Below is a small trained network, with its code and all its weights. Each question gives an input and a class and asks what happens when units are switched off, that is, made to give their printed mean instead of their output.

import numpy as np


def w(rows, s, z=0):
    codes = np.array(rows[::2]) - 128.0
    scale = np.full(codes.shape[1], s)
    scale[-1] = z or s
    return codes * scale


def norm(h):
    return h / np.sqrt((h * h).mean(-1, keepdims=True) + 1e-5)


def f(y):
    return y / 2 * (1 + np.tanh(0.7978845608 * (y + 0.044715 * y**3)))


def log_softmax(a):
    a = a - a.max(-1, keepdims=True)
    return a - np.log(np.exp(a).sum(-1, keepdims=True))


def net(x, mask):
    res = np.array(x, float).reshape(1, 4) / 4 @ E
    u = 0
    for l in range(3):
        y = f(norm(res) @ A[l][:, :-1].T + A[l][:, -1])
        res = res + np.where(mask[u : u + 11], y, B[l][:, -1]) @ B[l][:, :-1]
        u += 11
    return log_softmax(norm(res)[-1] @ U[:, :-1].T + U[:, -1])


A, B = {}, {}
E = w([
[121,82,158,219,219,131,170,114],'x0',
[143,138,105,148,188,135,195,99],'x1',
[140,191,148,197,31,126,126,144],'x2',
[149,136,246,84,125,129,160,84],'x3',
],0.013)
A[0] = w([
[135,90,153,150,199,129,122,133,89],'L0N0',
[129,128,127,157,77,127,100,133,85],'L0N1',
[127,141,85,229,107,132,143,129,43],'L0N2',
[126,112,87,126,196,126,135,128,1],'L0N3',
[121,113,180,72,83,127,80,135,106],'L0N4',
[129,116,254,75,174,129,155,116,119],'L0N5',
[127,102,96,57,83,126,51,139,192],'L0N6',
[124,76,153,144,233,128,110,125,174],'L0N7',
[128,127,118,120,78,126,84,135,40],'L0N8',
[124,152,55,95,115,125,153,130,155],'L0N9',
[127,119,102,6,166,131,123,122,13],'L0N10',
],0.033,0.0063)
B[0] = w([
[79,107,145,126,137,138,75,50,203],'L0N0',
[123,118,197,162,105,187,85,138,191],'L0N1',
[149,138,114,189,176,60,110,204,220],'L0N2',
[135,88,56,148,61,208,190,132,182],'L0N3',
[140,47,182,108,60,121,138,117,218],'L0N4',
[58,254,167,147,125,74,191,133,254],'L0N5',
[70,173,79,43,124,137,108,221,255],'L0N6',
[33,72,128,155,135,111,102,107,244],'L0N7',
[100,137,157,106,105,191,91,109,191],'L0N8',
[163,153,111,152,187,203,104,56,192],'L0N9',
[195,97,87,58,214,48,95,151,220],'L0N10',
],0.042,0.022)
A[1] = w([
[204,191,127,136,84,131,208,131,61],'L1N0',
[87,149,102,155,152,133,166,77,88],'L1N1',
[239,82,155,229,147,87,148,115,121],'L1N2',
[138,62,199,86,9,218,110,87,15],'L1N3',
[113,120,129,126,106,133,172,96,40],'L1N4',
[167,217,152,96,88,144,142,124,71],'L1N5',
[204,184,150,130,112,142,221,126,1],'L1N6',
[135,134,99,162,156,172,159,116,129],'L1N7',
[106,160,163,166,114,90,184,6,46],'L1N8',
[130,1,58,128,65,186,123,56,56],'L1N9',
[214,112,110,61,158,151,145,90,37],'L1N10',
],0.029,0.0044)
B[1] = w([
[202,105,121,131,107,109,185,175,143],'L1N0',
[93,121,165,134,129,175,124,99,214],'L1N1',
[161,74,168,143,94,32,36,100,198],'L1N2',
[160,111,236,87,86,192,73,139,248],'L1N3',
[135,142,125,162,163,108,113,148,147],'L1N4',
[171,84,147,174,118,170,167,162,181],'L1N5',
[194,101,114,137,85,102,191,177,142],'L1N6',
[95,132,163,143,107,101,124,149,148],'L1N7',
[123,210,133,126,87,122,144,4,240],'L1N8',
[140,5,92,167,87,167,191,173,223],'L1N9',
[156,141,120,96,171,138,117,55,159],'L1N10',
],0.044,0.014)
A[2] = w([
[201,129,180,196,145,64,163,150,106],'L2N0',
[236,195,122,65,26,165,133,104,111],'L2N1',
[172,138,40,129,194,160,68,179,133],'L2N2',
[253,119,18,31,170,143,143,98,63],'L2N3',
[131,176,149,161,152,122,181,135,3],'L2N4',
[185,195,62,211,144,166,150,226,68],'L2N5',
[155,205,128,27,125,124,126,111,112],'L2N6',
[229,182,108,144,67,155,239,134,42],'L2N7',
[115,173,167,104,184,110,118,130,58],'L2N8',
[74,201,117,168,185,109,176,89,10],'L2N9',
[178,128,36,78,138,76,124,167,76],'L2N10',
],0.024,0.0051)
B[2] = w([
[206,98,104,116,97,89,86,111,234],'L2N0',
[200,128,103,130,81,122,144,118,228],'L2N1',
[168,210,182,174,176,171,184,50,237],'L2N2',
[175,130,112,64,178,159,114,33,218],'L2N3',
[113,63,145,175,143,148,202,133,166],'L2N4',
[60,169,62,144,132,125,105,169,169],'L2N5',
[136,4,129,222,120,165,168,131,250],'L2N6',
[189,146,71,181,164,113,199,184,167],'L2N7',
[113,79,25,158,68,164,140,159,191],'L2N8',
[172,181,144,63,52,181,77,91,242],'L2N9',
[151,107,133,136,214,98,130,129,204],'L2N10',
],0.038,0.011)
U = w([
[214,178,151,149,59,65,228,124,64],'0',
[28,198,147,128,91,76,137,32,207],'1',
[104,96,105,5,165,12,157,221,30],'2',
[172,124,204,64,63,211,93,214,160],'3',
[79,5,64,188,119,172,151,105,103],'4',
[102,227,112,177,172,192,59,180,4],'5',
[207,102,64,49,247,182,109,101,213],'6',
[184,120,130,208,147,33,27,143,171],'7',
],0.018,0.0032)

Each question gives the input, the list of numbers given to net, and the class t.
The units are the neurons (one row each of A and B). Each row of codes is followed by its name. A weight is (code - 128) times the scale printed after its matrix; where a second scale follows, it is the last column's (A, B and U).
mask holds one flag per neuron, layer by layer. A switched-off neuron (its flag False) gives its mean, the last column of its row in B, instead of its output. The means were averaged over made-up inputs and are rounded, as every weight is.
A unit's drop is (log p(t) with every unit on - log p(t) with that unit switched off) / (log p(t) with every unit on - log p(t) with every unit switched off).
The circuit of an input: a set's keep is (log p(t) with only the set's units on - log p(t) with every unit switched off) / (log p(t) with every unit on - log p(t) with every unit switched off). Starting from the 12 units with the biggest drops (on a tie, the unit counted first), units are removed one at a time, each time the one whose removal leaves the highest keep (on an exact tie, the one counted first), for as long as the keep stays at least 0.8.
circuit, biggest first: the units of the circuit, biggest drop first
unit that matters most: the unit with the biggest drop
top k neurons: the k neurons with the biggest drops, biggest first
k most important neurons of layer l: the k neurons of layer l with the biggest drops, biggest first
input [2,-1,6,-4], class 7: circuit, biggest first -> [L0N2]
input [1,-2,4,3], class 0: circuit, biggest first -> [L0N6, L0N7]
input [5,1,6,5], class 0: top 3 neurons -> [L0N7, L0N5, L0N6]
input [1,0,6,1], class 7: 2 most important neurons of layer 0 -> [L0N6, L0N2]
input [0,-4,-2,0], class 2: 2 most important neurons of layer 0 -> [L0N6, L0N10]
input [4,2,0,0], class 1: 2 most important neurons of layer 1 -> [L1N8, L1N5]
input [-2,5,0,-1], class 6: top 2 neurons -> [L0N7, L0N5]
input [-5,2,-5,5], class 2: 2 most important neurons of layer 0 -> [L0N10, L0N5]
input [3,-4,0,-2], class 7: 3 most important neurons of layer 1 -> [L1N9, L1N8, L1N1]
input [1,-8,-8,-8], class 6: 2 most important neurons of layer 0 -> [L0N6, L0N10]
input [-3,-1,3,-4], class 5: top 3 neurons -> [L0N2, L0N4, L0N6]
input [-7,3,-8,4], class 6: top 2 neurons -> [L0N10, L2N3]
input [-5,-5,-3,2], class 2: top 2 neurons -> [L0N10, L0N6]
input [-6,-4,-2,3], class 2: circuit, biggest first -> [L0N6]
input [6,-1,-2,0], class 1: 2 most important neurons of layer 0 -> [L0N5, L0N4]
input [-3,6,5,2], class 7: top 2 neurons -> [L0N6, L0N5]
input [-7,-2,-1,-8], class 6: top 2 neurons -> [L0N5, L0N9]
input [4,4,-8,1], class 1: top 2 neurons -> [L0N5, L1N8]
input [-1,2,-7,3], class 1: 2 most important neurons of layer 0 -> [L0N5, L0N6]
input [-6,-3,-3,4], class 2: unit that matters most -> L0N10
input [0,-5,-3,3], class 2: 2 most important neurons of layer 0 -> [L0N6, L0N10]
input [6,-5,2,-3], class 7: top 2 neurons -> [L0N2, L0N6]
